Below is a small trained network, with its code and all its weights. Each question gives an input and a class and asks what happens when units are switched off, that is, made to give their printed mean instead of their output.

import numpy as np


def w(rows, s, z=0):
    codes = np.array(rows[::2]) - 128.0
    scale = np.full(codes.shape[1], s)
    scale[-1] = z or s
    return codes * scale


def norm(h):
    return h / np.sqrt((h * h).mean(-1, keepdims=True) + 1e-5)


def f(y):
    return y / 2 * (1 + np.tanh(0.7978845608 * (y + 0.044715 * y**3)))


def log_softmax(a):
    a = a - a.max(-1, keepdims=True)
    return a - np.log(np.exp(a).sum(-1, keepdims=True))


def net(x, mask):
    res = np.array(x, float).reshape(1, 8) / 4 @ E
    u = 0
    for l in range(3):
        y = f(norm(res) @ A[l][:, :-1].T + A[l][:, -1])
        res = res + np.where(mask[u : u + 3], y, B[l][:, -1]) @ B[l][:, :-1]
        u += 3
    return log_softmax(norm(res)[-1] @ U[:, :-1].T + U[:, -1])


A, B = {}, {}
E = w([
[151,128,132,141,146,178,90],'x0',
[104,55,23,76,249,170,217],'x1',
[31,139,81,175,213,106,110],'x2',
[223,191,24,227,107,154,242],'x3',
[176,137,121,110,113,171,110],'x4',
[197,179,201,154,226,47,86],'x5',
[182,51,133,117,149,119,163],'x6',
[2,238,150,69,75,43,117],'x7',
],0.0058)
A[0] = w([
[115,104,110,183,149,96,168,4],'0.n1',
[195,200,133,99,254,94,77,77],'0.n2',
[194,182,88,158,113,130,224,20],'0.n3',
],0.0073,0.0019)
B[0] = w([
[135,194,152,215,100,138,74,125],'0.n1',
[130,6,115,101,62,78,61,215],'0.n2',
[58,254,199,186,182,128,108,254],'0.n3',
],0.0088,0.0026)
A[1] = w([
[88,78,35,105,125,206,168,247],'1.n1',
[150,125,175,144,207,66,99,115],'1.n2',
[113,42,179,2,134,90,138,86],'1.n3',
],0.0078,0.0015)
B[1] = w([
[184,1,99,171,102,28,203,231],'1.n1',
[164,31,77,173,120,82,180,177],'1.n2',
[187,180,109,127,190,252,223,253],'1.n3',
],0.0097,0.0049)
A[2] = w([
[180,113,145,137,67,79,66,109],'2.n1',
[55,104,145,112,106,94,139,4],'2.n2',
[253,25,62,176,136,129,163,188],'2.n3',
],0.0071,0.003)
B[2] = w([
[135,74,146,51,18,111,160,143],'2.n1',
[105,147,100,150,160,63,155,124],'2.n2',
[150,33,12,109,174,153,89,254],'2.n3',
],0.012,0.0093)
U = w([
[117,88,115,134,64,79,176,254],'0',
[108,72,45,107,53,71,171,60],'1',
[85,162,58,68,153,120,135,138],'2',
[105,193,157,203,254,203,119,117],'3',
[109,152,109,160,172,159,108,10],'4',
],0.005,0.0022)

Each question gives the input, the list of numbers given to net, and the class t.
The units are the neurons (one row each of A and B). Each row of codes is followed by its name. A weight is (code - 128) times the scale printed after its matrix; where a second scale follows, it is the last column's (A, B and U).
mask holds one flag per neuron, layer by layer. A switched-off neuron (its flag False) gives its mean, the last column of its row in B, instead of its output. The means were averaged over made-up inputs and are rounded, as every weight is.
A unit's drop is (log p(t) with every unit on - log p(t) with that unit switched off) / (log p(t) with every unit on - log p(t) with every unit switched off).
top k neurons: the k neurons with the biggest drops, biggest first
top k neurons in layer l: the k neurons of layer l with the biggest drops, biggest first
drop when u is switched off: that unit's drop, to one decimal
input [-4,-1,-3,6,8,-4,-1,-5], class 3: top 4 neurons => 0.n3, 0.n2, 1.n2, 1.n1
input [-2,4,-8,6,0,-5,-4,3], class 3: top neuron => 0.n3
input [-7,-2,-7,-6,-7,5,-4,-1], class 3: top 3 neurons => 1.n3, 1.n1, 2.n1
input [2,6,-2,-7,-8,0,-5,5], class 3: top 2 neurons => 1.n3, 2.n3
input [0,-1,-6,7,-3,0,4,5], class 3: top 2 neurons => 0.n3, 1.n1
input [8,2,-6,6,3,3,-4,0], class 3: top 3 neurons => 0.n3, 1.n1, 2.n3
input [0,-5,0,8,2,-6,3,7], class 3: top 2 neurons in layer 1 => 1.n1, 1.n2
input [7,0,4,-5,8,8,-4,-5], class 1: top 2 neurons in layer 2 => 2.n1, 2.n3
input [2,4,-1,7,1,0,3,6], class 3: drop when 0.n3 is switched off => 0.9
input [1,1,2,7,5,2,-6,0], class 3: drop when 0.n3 is switched off => 0.7
input [-5,2,-5,-8,4,-4,-5,6], class 3: drop when 2.n2 is switched off => 0.0
